Here is a tiny trained network, its code and every weight. The questions are about switching its units off for an input and a class, where a switched-off unit gives its printed mean instead of its output.

import numpy as np


def w(rows, s, z=0):
    codes = np.array(rows[::2]) - 128.0
    scale = np.full(codes.shape[1], s)
    scale[-1] = z or s
    return codes * scale


def f(y):
    return np.maximum(y, 0)


def log_softmax(a):
    a = a - a.max(-1, keepdims=True)
    return a - np.log(np.exp(a).sum(-1, keepdims=True))


def net(x, mask):
    res = np.array(x, float).reshape(1, 5) / 4 @ E
    y = f(res @ A[0][:, :-1].T + A[0][:, -1])
    res = res + np.where(mask, y, B[0][:, -1]) @ B[0][:, :-1]
    return log_softmax(res[-1] @ U[:, :-1].T + U[:, -1])


A, B = {}, {}
E = w([
[84,114,127,132,71],'x0',
[73,101,158,30,94],'x1',
[115,207,110,130,179],'x2',
[165,89,35,69,139],'x3',
[255,192,117,151,8],'x4',
],0.0076)
A[0] = w([
[136,86,129,118,212,49],'N0',
[49,138,102,147,168,6],'N1',
[157,97,74,81,157,76],'N2',
[104,131,65,21,118,203],'N3',
[92,122,167,6,91,48],'N4',
[64,54,113,144,181,59],'N5',
[115,137,152,131,121,100],'N6',
[89,209,115,131,151,180],'N7',
[153,141,30,58,101,71],'N8',
[117,121,106,154,221,122],'N9',
[69,151,157,176,117,150],'N10',
[64,86,157,120,210,36],'N11',
[115,147,161,138,129,167],'N12',
[223,160,221,103,135,81],'N13',
[110,186,194,58,129,159],'N14',
[106,86,97,178,112,238],'N15',
[46,157,67,157,71,140],'N16',
],0.011,0.0026)
B[0] = w([
[95,168,136,134,111,196],'N0',
[117,188,140,95,142,198],'N1',
[59,107,141,185,127,187],'N2',
[144,86,172,190,185,236],'N3',
[208,97,100,79,210,230],'N4',
[132,253,128,126,104,238],'N5',
[120,16,77,148,144,147],'N6',
[158,51,161,145,154,193],'N7',
[32,126,88,150,111,208],'N8',
[189,132,182,134,91,215],'N9',
[162,94,91,183,143,197],'N10',
[93,131,41,39,22,255],'N11',
[98,64,82,152,139,167],'N12',
[75,165,94,136,53,185],'N13',
[137,73,97,153,172,198],'N14',
[209,102,209,164,160,182],'N15',
[177,145,214,71,101,175],'N16',
],0.0068,0.0074)
U = w([
[81,200,37,62,70,31],'0',
[25,60,56,220,198,236],'1',
[159,104,124,120,203,248],'2',
[152,133,121,96,176,126],'3',
[209,101,78,113,254,45],'4',
],0.0079,0.0014)

Each question gives the input, the list of numbers given to net, and the class t.
The units are the neurons (one row each of A and B). Each row of codes is followed by its name. A weight is (code - 128) times the scale printed after its matrix; where a second scale follows, it is the last column's (A, B and U).
mask holds one flag per neuron, in row order. A switched-off neuron (its flag False) gives its mean, the last column of its row in B, instead of its output. The means were averaged over made-up inputs and are rounded, as every weight is.
A unit's drop is (log p(t) with every unit on - log p(t) with that unit switched off) / (log p(t) with every unit on - log p(t) with every unit switched off).
The circuit of an input: a set's keep is (log p(t) with only the set's units on - log p(t) with every unit switched off) / (log p(t) with every unit on - log p(t) with every unit switched off). Starting from the 12 units with the biggest drops (on a tie, the unit counted first), units are removed one at a time, each time the one whose removal leaves the highest keep (on an exact tie, the one counted first), for as long as the keep stays at least 0.8.
units of the circuit, in order: the units of the circuit, biggest drop first
top k neurons: the k neurons with the biggest drops, biggest first
drop when u is switched off: that unit's drop, to one decimal
input [-7,-8,7,-3,8], class 0: top 4 neurons -> (N13; N3; N4; N15)
input [1,8,4,-7,-1], class 4: units of the circuit, in order -> (N4; N8; N14)
input [0,7,1,8,-1], class 1: top 2 neurons -> (N8; N2)
input [-6,7,0,8,7], class 1: units of the circuit, in order -> (N8; N3; N2)
input [-2,8,1,-8,5], class 1: top 2 neurons -> (N14; N13)
input [-1,-5,-8,8,-8], class 0: top 2 neurons -> (N5; N11)
input [-6,8,-3,2,1], class 4: units of the circuit, in order -> (N4)
input [1,6,1,-1,2], class 4: units of the circuit, in order -> (N4; N11; N14)
input [-1,5,4,8,3], class 1: top 3 neurons -> (N8; N2; N3)
input [2,0,-7,-4,-8], class 0: units of the circuit, in order -> (N11; N5)
input [7,5,8,-8,2], class 1: top 2 neurons -> (N12; N14)
input [2,-2,6,0,-6], class 0: drop when N11 is switched off -> 0.5
input [-4,8,5,-8,2], class 1: drop when N2 is switched off -> -0.1
input [-4,8,-1,-1,2], class 4: drop when N14 is switched off -> 0.1
input [3,7,-4,4,-1], class 4: units of the circuit, in order -> (N4)
